Below are the code and all the weights of a small trained network. Each question names an input and a class and asks about switching units off, where a switched-off unit gives its printed mean instead of its output.

import numpy as np


def w(rows, s, z=0):
    codes = np.array(rows[::2]) - 128.0
    scale = np.full(codes.shape[1], s)
    scale[-1] = z or s
    return codes * scale


def f(y):
    return y / 2 * (1 + np.tanh(0.7978845608 * (y + 0.044715 * y**3)))


def log_softmax(a):
    a = a - a.max(-1, keepdims=True)
    return a - np.log(np.exp(a).sum(-1, keepdims=True))


def net(x, mask):
    res = np.array(x, float).reshape(1, 6) / 4 @ E
    y = f(res @ A[0][:, :-1].T + A[0][:, -1])
    res = res + np.where(mask, y, B[0][:, -1]) @ B[0][:, :-1]
    return log_softmax(res[-1] @ U[:, :-1].T + U[:, -1])


A, B = {}, {}
E = w([
[129,127,129],'x0',
[135,119,103],'x1',
[133,118,99],'x2',
[160,77,172],'x3',
[94,181,85],'x4',
[7,56,113],'x5',
],0.011)
A[0] = w([
[188,111,132,107],'n0',
[45,153,138,107],'n1',
[217,188,107,255],'n2',
[185,195,116,227],'n3',
[101,80,58,202],'n4',
[112,40,151,136],'n5',
[172,219,101,89],'n6',
[207,131,175,127],'n7',
[182,123,162,189],'n8',
[105,5,119,180],'n9',
[142,195,90,99],'n10',
[166,129,191,148],'n11',
[26,59,171,177],'n12',
[71,151,140,134],'n13',
[45,152,109,125],'n14',
[125,224,154,162],'n15',
[99,72,172,137],'n16',
],0.012,0.006)
B[0] = w([
[169,42,97,154],'n0',
[103,74,113,163],'n1',
[254,147,93,247],'n2',
[210,155,92,220],'n3',
[107,122,206,186],'n4',
[172,199,180,182],'n5',
[121,165,162,189],'n6',
[175,74,79,186],'n7',
[210,95,125,180],'n8',
[87,204,211,214],'n9',
[91,201,146,165],'n10',
[237,54,72,165],'n11',
[86,162,158,228],'n12',
[26,75,118,151],'n13',
[49,58,104,174],'n14',
[182,168,76,181],'n15',
[117,210,154,170],'n16',
],0.007,0.012)
U = w([
[164,156,109,211],'0',
[132,250,153,118],'1',
[70,110,167,252],'2',
[45,32,69,21],'3',
[156,17,136,21],'4',
],0.011,0.0038)

Each question gives the input, the list of numbers given to net, and the class t.
The units are the neurons (one row each of A and B). Each row of codes is followed by its name. A weight is (code - 128) times the scale printed after its matrix; where a second scale follows, it is the last column's (A, B and U).
mask holds one flag per neuron, in row order. A switched-off neuron (its flag False) gives its mean, the last column of its row in B, instead of its output. The means were averaged over made-up inputs and are rounded, as every weight is.
A unit's drop is (log p(t) with every unit on - log p(t) with that unit switched off) / (log p(t) with every unit on - log p(t) with every unit switched off).
The circuit of an input: a set's keep is (log p(t) with only the set's units on - log p(t) with every unit switched off) / (log p(t) with every unit on - log p(t) with every unit switched off). Starting from the 12 units with the biggest drops (on a tie, the unit counted first), units are removed one at a time, each time the one whose removal leaves the highest keep (on an exact tie, the one counted first), for as long as the keep stays at least 0.8.
units of the circuit, in order: the units of the circuit, biggest drop first
top k neurons: the k neurons with the biggest drops, biggest first
drop of u: that unit's drop, to one decimal
input [0,-8,-6,4,-2,8], class 1: top 4 neurons : n5, n16, n9, n12
input [-6,-2,-3,8,-1,6], class 1: units of the circuit, in order : n5, n9
input [-5,7,8,7,0,8], class 1: units of the circuit, in order : n9
input [-3,-4,-7,-4,-1,-1], class 0: units of the circuit, in order : n9, n12
input [3,1,7,6,4,1], class 2: top 3 neurons : n2, n3, n15
input [2,1,-7,-5,-2,-2], class 0: top 2 neurons : n9, n12
input [1,-2,-7,5,-5,4], class 1: top 3 neurons : n5, n16, n9
input [-5,3,6,-3,-7,6], class 2: top 2 neurons : n2, n3
input [8,-7,8,-3,4,6], class 3: top 3 neurons : n14, n1, n13
input [2,-8,4,3,-7,3], class 1: drop of n5 : 0.2
input [5,-2,-8,-6,-2,-5], class 0: drop of n16 : 0.1
input [-6,7,3,4,-8,-5], class 4: drop of n6 : 0.0
